Below is a small trained network, with its code and all its weights. Each question gives an input and a class and asks what happens when units are switched off, that is, made to give their printed mean instead of their output.

import numpy as np


def w(rows, s, z=0):
    codes = np.array(rows[::2]) - 128.0
    scale = np.full(codes.shape[1], s)
    scale[-1] = z or s
    return codes * scale


def f(y):
    return np.maximum(y, 0)


def log_softmax(a):
    a = a - a.max(-1, keepdims=True)
    return a - np.log(np.exp(a).sum(-1, keepdims=True))


def net(x, mask):
    res = np.array(x, float).reshape(1, 3) / 4 @ E
    y = f(res @ A[0][:, :-1].T + A[0][:, -1])
    res = res + np.where(mask, y, B[0][:, -1]) @ B[0][:, :-1]
    return log_softmax(res[-1] @ U[:, :-1].T + U[:, -1])


A, B = {}, {}
E = w([
[160,101,133,73,33,226,247,73,171],'x0',
[55,44,127,185,101,133,245,164,2],'x1',
[149,239,112,184,98,15,216,89,130],'x2',
],0.0095)
A[0] = w([
[127,123,114,52,158,118,102,156,195,215],'N1',
[158,97,114,114,46,179,177,88,123,45],'N2',
[129,125,138,83,76,209,196,88,197,6],'N3',
[102,61,130,83,163,254,93,186,107,126],'N4',
[102,76,95,189,120,148,194,199,31,126],'N5',
[155,178,62,210,104,51,185,74,138,20],'N6',
[95,122,147,119,190,51,100,185,80,46],'N7',
[206,196,128,79,151,155,98,99,185,19],'N8',
[164,112,143,81,57,138,161,99,143,228],'N9',
[155,182,111,51,142,134,59,52,214,22],'N10',
[130,70,134,89,133,164,85,141,119,43],'N11',
[92,147,105,145,232,57,55,192,73,85],'N12',
[43,93,154,184,107,184,211,146,18,23],'N13',
[108,11,185,91,165,189,72,133,132,60],'N14',
[94,72,137,93,142,199,92,166,158,19],'N15',
[155,203,85,129,36,85,159,112,108,41],'N16',
[158,93,176,176,166,58,85,194,122,46],'N17',
[140,103,143,117,95,166,183,54,121,139],'N18',
[134,184,130,194,132,29,221,59,161,96],'N19',
],0.0093,0.011)
B[0] = w([
[122,142,163,158,159,122,131,64,100,216],'N1',
[96,131,68,124,43,168,85,176,184,178],'N2',
[89,107,22,147,2,171,63,229,204,179],'N3',
[198,102,137,117,171,45,165,154,91,246],'N4',
[118,184,169,119,185,174,113,17,163,251],'N5',
[173,78,146,43,77,131,166,173,81,184],'N6',
[92,134,91,119,68,146,70,173,175,176],'N7',
[115,216,135,10,84,207,161,101,171,173],'N8',
[52,86,60,250,181,69,92,150,156,230],'N9',
[99,180,201,56,123,195,142,85,135,191],'N10',
[142,139,126,62,96,116,187,179,74,161],'N11',
[44,105,72,186,64,139,83,213,169,225],'N12',
[120,217,181,39,90,192,126,59,146,228],'N13',
[165,73,190,89,93,74,205,156,100,211],'N14',
[178,121,130,49,93,137,178,194,93,171],'N15',
[182,105,166,24,88,104,146,211,97,167],'N16',
[104,142,65,121,73,154,122,173,158,167],'N17',
[103,86,85,188,111,133,112,156,165,198],'N18',
[187,115,148,95,169,45,183,174,102,220],'N19',
],0.0097,0.014)
U = w([
[85,101,76,159,105,140,74,186,159,74],'0',
[225,87,161,101,135,78,164,167,82,85],'1',
[118,177,179,91,132,194,114,46,142,69],'2',
[115,88,132,252,222,59,83,72,111,250],'3',
],0.014,0.017)

Each question gives the input, the list of numbers given to net, and the class t.
The units are the neurons (one row each of A and B). Each row of codes is followed by its name. A weight is (code - 128) times the scale printed after its matrix; where a second scale follows, it is the last column's (A, B and U).
mask holds one flag per neuron, in row order. A switched-off neuron (its flag False) gives its mean, the last column of its row in B, instead of its output. The means were averaged over made-up inputs and are rounded, as every weight is.
A unit's drop is (log p(t) with every unit on - log p(t) with that unit switched off) / (log p(t) with every unit on - log p(t) with every unit switched off).
The circuit of an input: a set's keep is (log p(t) with only the set's units on - log p(t) with every unit switched off) / (log p(t) with every unit on - log p(t) with every unit switched off). Starting from the 12 units with the biggest drops (on a tie, the unit counted first), units are removed one at a time, each time the one whose removal leaves the highest keep (on an exact tie, the one counted first), for as long as the keep stays at least 0.8.
circuit, biggest first: the units of the circuit, biggest drop first
top k neurons: the k neurons with the biggest drops, biggest first
drop of u: that unit's drop, to one decimal
input [5,3,-7], class 1: circuit, biggest first : [N4]
input [-2,8,7], class 2: top 2 neurons : [N5, N13]
input [4,-1,-1], class 0: circuit, biggest first : [N5, N19]
input [0,-4,-4], class 1: top 2 neurons : [N5, N13]
input [-6,-3,-7], class 1: top 2 neurons : [N14, N4]
input [-2,-6,-6], class 1: top 2 neurons : [N5, N4]
input [-1,-7,-6], class 2: top 4 neurons : [N10, N8, N19, N1]
input [-2,-6,6], class 1: top 2 neurons : [N19, N5]
input [0,5,-6], class 1: top 2 neurons : [N4, N14]
input [1,7,6], class 2: top 4 neurons : [N5, N13, N4, N14]
input [0,8,7], class 2: top 4 neurons : [N5, N13, N4, N14]
input [-5,8,-8], class 1: top 3 neurons : [N4, N14, N15]
input [5,5,-2], class 0: top 3 neurons : [N9, N18, N3]
input [8,7,7], class 0: circuit, biggest first : [N2]
input [-6,-3,-8], class 1: top 2 neurons : [N14, N4]
input [6,-4,6], class 0: top 2 neurons : [N3, N9]
input [-2,-7,-5], class 2: top 2 neurons : [N10, N8]
input [1,-3,3], class 3: top 2 neurons : [N13, N14]
input [-5,-5,-6], class 1: drop of N19 : 0.0
input [0,6,-4], class 2: circuit, biggest first : [N13]
input [-2,2,-3], class 3: drop of N16 : 0.1
input [6,6,1], class 0: drop of N18 : 1.5
input [8,6,-4], class 0: drop of N3 : 0.3
